Below are the code and all the weights of a small trained network. Each question names an input and a class and asks about switching units off, where a switched-off unit gives its printed mean instead of its output.

import numpy as np


def w(rows, s, z=0):
    codes = np.array(rows[::2]) - 128.0
    scale = np.full(codes.shape[1], s)
    scale[-1] = z or s
    return codes * scale


def f(y):
    return y / 2 * (1 + np.tanh(0.7978845608 * (y + 0.044715 * y**3)))


def log_softmax(a):
    a = a - a.max(-1, keepdims=True)
    return a - np.log(np.exp(a).sum(-1, keepdims=True))


def net(x, mask):
    res = np.array(x, float).reshape(1, 8) / 4 @ E
    y = f(res @ A[0][:, :-1].T + A[0][:, -1])
    res = res + np.where(mask, y, B[0][:, -1]) @ B[0][:, :-1]
    return log_softmax(res[-1] @ U[:, :-1].T + U[:, -1])


A, B = {}, {}
E = w([
[81,157,80,83,53,151,99,165,9,29,166],'x0',
[163,241,117,128,56,31,234,55,102,186,56],'x1',
[175,63,48,190,1,200,159,152,59,176,113],'x2',
[109,200,167,145,169,117,140,181,115,197,166],'x3',
[202,72,92,75,60,96,156,171,233,125,70],'x4',
[129,136,77,41,187,144,39,157,154,43,39],'x5',
[79,203,8,123,157,52,140,222,77,94,225],'x6',
[141,81,23,214,142,21,213,154,170,37,24],'x7',
],0.0077)
A[0] = w([
[144,105,181,167,134,141,135,154,189,140,91,204],'N0',
[151,173,130,121,170,92,191,171,170,176,173,193],'N1',
[113,127,172,42,91,120,138,56,95,168,89,157],'N2',
[93,207,96,154,194,56,151,153,142,58,97,253],'N3',
[178,84,34,162,75,101,140,141,148,84,93,207],'N4',
[97,170,135,122,138,130,128,99,1,130,173,174],'N5',
[149,91,177,196,97,137,158,103,148,217,124,83],'N6',
[104,106,35,185,97,128,117,130,97,81,127,246],'N7',
[178,86,156,223,96,149,164,118,226,205,94,164],'N8',
[106,165,126,175,179,167,169,201,38,126,202,145],'N9',
[143,67,49,118,19,193,123,116,131,121,139,159],'N10',
[136,173,205,115,106,101,68,90,50,116,93,192],'N11',
[190,158,176,111,88,140,143,16,134,191,104,254],'N12',
[108,103,167,60,226,166,40,151,206,95,154,223],'N13',
],0.0088,0.0032)
B[0] = w([
[173,71,162,140,191,128,154,98,128,119,182,176],'N0',
[215,174,44,115,102,30,87,90,184,201,186,184],'N1',
[137,236,129,129,74,234,96,166,203,93,54,183],'N2',
[109,158,11,208,157,61,82,92,154,116,71,250],'N3',
[197,84,52,40,104,149,195,158,68,54,12,221],'N4',
[24,155,202,190,100,128,126,177,69,155,194,220],'N5',
[164,117,159,186,163,137,218,117,153,172,174,190],'N6',
[126,96,123,154,69,78,155,177,92,42,103,217],'N7',
[234,66,181,166,214,151,242,50,103,185,119,218],'N8',
[42,102,121,151,110,91,132,131,78,141,220,226],'N9',
[201,86,146,61,43,214,119,164,76,125,119,211],'N10',
[75,216,158,147,86,169,102,181,184,115,159,188],'N11',
[97,230,199,120,101,226,216,173,218,181,112,215],'N12',
[125,24,214,41,172,111,1,93,198,103,145,253],'N13',
],0.0074,0.014)
U = w([
[104,129,59,191,201,85,157,111,130,49,8,64],'0',
[216,121,191,186,179,157,242,49,148,227,119,91],'1',
[31,133,158,189,94,114,105,154,14,166,231,122],'2',
[208,98,91,57,29,165,162,171,27,111,89,204],'3',
[113,23,210,46,201,131,16,108,233,98,126,249],'4',
[152,201,41,135,134,53,89,74,149,219,148,136],'5',
[114,255,187,117,73,217,141,141,200,166,103,35],'6',
],0.0084,0.0014)

Each question gives the input, the list of numbers given to net, and the class t.
The units are the neurons (one row each of A and B). Each row of codes is followed by its name. A weight is (code - 128) times the scale printed after its matrix; where a second scale follows, it is the last column's (A, B and U).
mask holds one flag per neuron, in row order. A switched-off neuron (its flag False) gives its mean, the last column of its row in B, instead of its output. The means were averaged over made-up inputs and are rounded, as every weight is.
A unit's drop is (log p(t) with every unit on - log p(t) with that unit switched off) / (log p(t) with every unit on - log p(t) with every unit switched off).
The circuit of an input: a set's keep is (log p(t) with only the set's units on - log p(t) with every unit switched off) / (log p(t) with every unit on - log p(t) with every unit switched off). Starting from the 12 units with the biggest drops (on a tie, the unit counted first), units are removed one at a time, each time the one whose removal leaves the highest keep (on an exact tie, the one counted first), for as long as the keep stays at least 0.8.
units of the circuit, in order: the units of the circuit, biggest drop first
k most important neurons: the k neurons with the biggest drops, biggest first
drop when u is switched off: that unit's drop, to one decimal
input [6,0,4,-2,1,7,-2,-8], class 6: units of the circuit, in order -> N11
input [1,5,-2,-5,4,2,-6,6], class 3: 2 most important neurons -> N4, N6
input [-5,-5,-6,6,5,-3,7,1], class 5: 3 most important neurons -> N1, N3, N10
input [-8,7,-4,-2,-3,-3,0,-6], class 6: 2 most important neurons -> N12, N2
input [8,-7,1,-5,-7,5,1,6], class 3: 2 most important neurons -> N10, N4
input [5,4,-8,7,4,8,7,-2], class 5: 2 most important neurons -> N3, N1
input [-5,8,4,8,-5,-5,5,8], class 5: 3 most important neurons -> N1, N3, N9
input [4,5,-6,5,4,-3,1,-1], class 5: 2 most important neurons -> N1, N3
input [6,1,-7,-7,-8,2,-7,-6], class 6: 2 most important neurons -> N11, N2
input [-4,2,3,-6,1,-7,5,8], class 3: 2 most important neurons -> N4, N10
input [6,5,6,8,7,5,1,-6], class 6: 3 most important neurons -> N4, N2, N7
input [-2,4,-1,-7,-6,0,-8,-2], class 6: 3 most important neurons -> N2, N12, N11
input [-2,-4,1,-1,1,-1,0,4], class 3: 2 most important neurons -> N3, N4
input [8,6,-4,4,4,6,8,-8], class 2: units of the circuit, in order -> N5
input [8,-4,-2,-8,7,5,-3,6], class 3: drop when N9 is switched off -> 0.0
input [-2,1,-2,4,4,4,-2,4], class 0: drop when N13 is switched off -> 0.1
input [1,1,-3,-5,8,2,2,1], class 3: drop when N4 is switched off -> 0.6
input [-1,-5,8,-5,-8,4,-7,-8], class 6: drop when N12 is switched off -> 0.3
